Below is a small trained network, with its code and all its weights. Each question gives an input and a class and asks what happens when units are switched off, that is, made to give their printed mean instead of their output.

import numpy as np


def w(rows, s, z=0):
    codes = np.array(rows[::2]) - 128.0
    scale = np.full(codes.shape[1], s)
    scale[-1] = z or s
    return codes * scale


def norm(h):
    return h / np.sqrt((h * h).mean(-1, keepdims=True) + 1e-5)


def f(y):
    return y / 2 * (1 + np.tanh(0.7978845608 * (y + 0.044715 * y**3)))


def log_softmax(a):
    a = a - a.max(-1, keepdims=True)
    return a - np.log(np.exp(a).sum(-1, keepdims=True))


def net(x, mask):
    res = np.array(x, float).reshape(1, 2) / 4 @ E
    u = 0
    for l in range(2):
        y = f(norm(res) @ A[l][:, :-1].T + A[l][:, -1])
        res = res + np.where(mask[u : u + 11], y, B[l][:, -1]) @ B[l][:, :-1]
        u += 11
    return log_softmax(norm(res)[-1] @ U[:, :-1].T + U[:, -1])


A, B = {}, {}
E = w([
[156,165,91,83,27],'x0',
[4,220,157,99,72],'x1',
],0.0034)
A[0] = w([
[90,142,167,93,131,107],'0.n0',
[2,165,83,218,138,135],'0.n1',
[157,178,95,189,75,90],'0.n2',
[242,103,112,83,147,9],'0.n3',
[140,116,109,105,75,113],'0.n4',
[106,128,68,140,141,26],'0.n5',
[64,178,171,156,133,159],'0.n6',
[157,121,179,145,199,95],'0.n7',
[135,124,216,57,133,87],'0.n8',
[16,116,134,129,115,146],'0.n9',
[45,143,217,125,133,203],'0.n10',
],0.008,0.0015)
B[0] = w([
[160,4,183,127,115,160],'0.n0',
[206,107,161,33,111,247],'0.n1',
[122,119,159,144,161,148],'0.n2',
[117,105,121,39,112,251],'0.n3',
[117,159,179,155,116,157],'0.n4',
[100,132,73,80,122,112],'0.n5',
[176,21,123,56,147,222],'0.n6',
[107,179,126,196,121,199],'0.n7',
[125,131,141,143,127,126],'0.n8',
[140,118,99,103,175,227],'0.n9',
[162,94,124,3,148,253],'0.n10',
],0.0063,0.0042)
A[1] = w([
[112,126,81,195,224,249],'1.n0',
[124,137,101,111,124,95],'1.n1',
[123,67,149,1,130,115],'1.n2',
[136,193,118,101,109,61],'1.n3',
[134,163,155,138,124,166],'1.n4',
[95,157,87,102,112,43],'1.n5',
[82,169,155,80,179,207],'1.n6',
[169,126,113,4,182,181],'1.n7',
[80,190,131,173,175,224],'1.n8',
[147,143,161,141,178,255],'1.n9',
[85,155,132,64,113,210],'1.n10',
],0.0089,0.00079)
B[1] = w([
[26,141,135,130,191,164],'1.n0',
[188,79,125,135,211,131],'1.n1',
[203,38,118,36,163,250],'1.n2',
[13,95,184,153,103,132],'1.n3',
[254,202,102,214,87,127],'1.n4',
[174,183,127,209,196,127],'1.n5',
[200,21,76,55,57,136],'1.n6',
[192,78,210,109,98,242],'1.n7',
[154,60,129,84,156,145],'1.n8',
[103,181,73,158,123,138],'1.n9',
[193,95,88,152,220,154],'1.n10',
],0.0048,0.012)
U = w([
[208,28,163,49,132,191],'0',
[11,119,99,192,228,190],'1',
[132,203,165,234,29,133],'2',
[87,144,91,138,95,2],'3',
],0.012,0.0059)

Each question gives the input, the list of numbers given to net, and the class t.
The units are the neurons (one row each of A and B). Each row of codes is followed by its name. A weight is (code - 128) times the scale printed after its matrix; where a second scale follows, it is the last column's (A, B and U).
mask holds one flag per neuron, layer by layer. A switched-off neuron (its flag False) gives its mean, the last column of its row in B, instead of its output. The means were averaged over made-up inputs and are rounded, as every weight is.
A unit's drop is (log p(t) with every unit on - log p(t) with that unit switched off) / (log p(t) with every unit on - log p(t) with every unit switched off).
unit that matters most: the unit with the biggest drop
k most important neurons: the k neurons with the biggest drops, biggest first
top k neurons in layer l: the k neurons of layer l with the biggest drops, biggest first
drop when u is switched off: that unit's drop, to one decimal
input [7,2], class 2: 3 most important neurons	(0.n10; 0.n3; 1.n2)
input [-4,-6], class 1: unit that matters most	0.n10
input [-2,-8], class 1: 3 most important neurons	(0.n1; 0.n10; 0.n6)
input [2,0], class 2: top 3 neurons in layer 1	(1.n2; 1.n7; 1.n4)
input [-2,-6], class 1: 4 most important neurons	(0.n1; 0.n10; 0.n6; 0.n7)
input [-3,-8], class 1: 2 most important neurons	(0.n1; 0.n10)
input [5,1], class 2: 2 most important neurons	(0.n10; 1.n2)
input [8,3], class 2: top 2 neurons in layer 1	(1.n2; 1.n7)
input [4,-1], class 2: drop when 0.n6 is switched off	1.0
input [7,1], class 2: drop when 1.n2 is switched off	0.5
input [5,-1], class 2: drop when 1.n2 is switched off	0.8
input [-4,-7], class 1: drop when 0.n10 is switched off	0.6
